Below is a small trained network, with its code and all its weights. Each question gives an input and a class and asks what happens when units are switched off, that is, made to give their printed mean instead of their output.

import numpy as np


def w(rows, s, z=0):
    codes = np.array(rows[::2]) - 128.0
    scale = np.full(codes.shape[1], s)
    scale[-1] = z or s
    return codes * scale


def f(y):
    return np.maximum(y, 0)


def log_softmax(a):
    a = a - a.max(-1, keepdims=True)
    return a - np.log(np.exp(a).sum(-1, keepdims=True))


def net(x, mask):
    res = np.array(x, float).reshape(1, 7) / 4 @ E
    y = f(res @ A[0][:, :-1].T + A[0][:, -1])
    res = res + np.where(mask, y, B[0][:, -1]) @ B[0][:, :-1]
    return log_softmax(res[-1] @ U[:, :-1].T + U[:, -1])


A, B = {}, {}
E = w([
[205,202,65,46,131,171,41,50],'x0',
[83,126,121,157,116,125,165,174],'x1',
[63,122,190,10,126,221,34,149],'x2',
[173,89,140,218,147,90,173,96],'x3',
[169,89,109,23,111,63,112,112],'x4',
[163,23,169,79,127,65,142,118],'x5',
[237,82,253,99,198,215,94,12],'x6',
],0.0048)
A[0] = w([
[165,89,139,95,128,141,105,92,2],'n0',
[106,148,173,124,123,166,104,162,72],'n1',
[134,132,143,177,150,99,140,139,110],'n2',
[134,139,152,114,141,109,119,104,116],'n3',
[93,125,109,97,120,37,153,163,59],'n4',
[142,118,146,209,129,106,156,145,136],'n5',
[138,177,79,124,130,129,128,80,110],'n6',
[140,105,145,254,113,102,180,120,123],'n7',
[199,84,191,65,138,155,118,100,54],'n8',
[92,95,95,110,123,43,143,151,85],'n9',
[180,186,52,133,127,122,101,90,94],'n10',
[125,114,139,236,148,95,166,111,120],'n11',
[133,105,131,147,127,106,99,118,169],'n12',
[48,139,181,119,138,207,103,148,98],'n13',
[112,111,119,116,115,153,158,88,42],'n14',
[162,99,192,69,133,111,115,47,57],'n15',
[97,144,151,125,115,158,130,122,103],'n16',
],0.013,0.0017)
B[0] = w([
[169,100,185,132,138,121,131,119,176],'n0',
[86,124,126,100,132,182,131,165,170],'n1',
[121,113,127,184,133,127,164,139,178],'n2',
[126,122,152,138,143,110,111,122,149],'n3',
[143,85,105,60,99,38,151,149,198],'n4',
[115,128,139,209,136,112,191,112,212],'n5',
[143,150,50,143,124,143,72,110,168],'n6',
[100,131,148,252,140,109,225,105,255],'n7',
[193,87,252,118,141,113,81,85,220],'n8',
[137,115,124,58,99,30,166,153,198],'n9',
[162,187,28,161,137,135,66,121,188],'n10',
[95,116,139,247,123,121,195,120,236],'n11',
[116,165,165,134,124,105,133,153,148],'n12',
[38,140,130,53,125,237,164,154,208],'n13',
[112,120,144,138,122,111,101,146,133],'n14',
[190,78,237,152,155,128,85,120,214],'n15',
[92,163,150,96,125,145,135,128,155],'n16',
],0.018,0.0097)
U = w([
[104,104,142,254,136,110,210,113,2],'0',
[190,74,206,140,167,146,76,88,78],'1',
[72,126,145,99,135,201,123,154,150],'2',
[140,96,84,105,81,50,148,166,252],'3',
[168,181,55,162,137,145,65,99,148],'4',
],0.007,0.00037)

Each question gives the input, the list of numbers given to net, and the class t.
The units are the neurons (one row each of A and B). Each row of codes is followed by its name. A weight is (code - 128) times the scale printed after its matrix; where a second scale follows, it is the last column's (A, B and U).
mask holds one flag per neuron, in row order. A switched-off neuron (its flag False) gives its mean, the last column of its row in B, instead of its output. The means were averaged over made-up inputs and are rounded, as every weight is.
A unit's drop is (log p(t) with every unit on - log p(t) with that unit switched off) / (log p(t) with every unit on - log p(t) with every unit switched off).
The circuit of an input: a set's keep is (log p(t) with only the set's units on - log p(t) with every unit switched off) / (log p(t) with every unit on - log p(t) with every unit switched off). Starting from the 12 units with the biggest drops (on a tie, the unit counted first), units are removed one at a time, each time the one whose removal leaves the highest keep (on an exact tie, the one counted first), for as long as the keep stays at least 0.8.
units of the circuit, in order: the units of the circuit, biggest drop first
most important unit: the unit with the biggest drop
top k neurons: the k neurons with the biggest drops, biggest first
drop of u: that unit's drop, to one decimal
input [-1,4,-5,-5,0,4,-7], class 3: most important unit => n4
input [7,-2,-7,2,-3,8,2], class 1: units of the circuit, in order => [n15 n8]
input [2,-5,-6,-4,3,-4,-7], class 3: top 2 neurons => [n4 n9]
input [4,8,-2,3,3,-1,3], class 1: units of the circuit, in order => [n7 n11]
input [7,6,-6,-2,-4,6,-7], class 3: units of the circuit, in order => [n4 n9]
input [2,-4,8,8,3,-2,-4], class 2: units of the circuit, in order => [n7 n8 n11]
input [2,4,8,-6,-4,3,4], class 2: top 2 neurons => [n13 n1]
input [6,5,-5,-1,1,-4,6], class 4: top 2 neurons => [n10 n6]
input [1,6,7,-8,6,2,5], class 1: drop of n13 => 0.0
input [-5,-1,-1,0,3,6,-6], class 3: drop of n4 => 0.2
input [-8,1,6,-3,-1,5,-2], class 2: drop of n13 => 0.3
input [6,-3,-3,0,5,3,-4], class 4: drop of n10 => 0.4
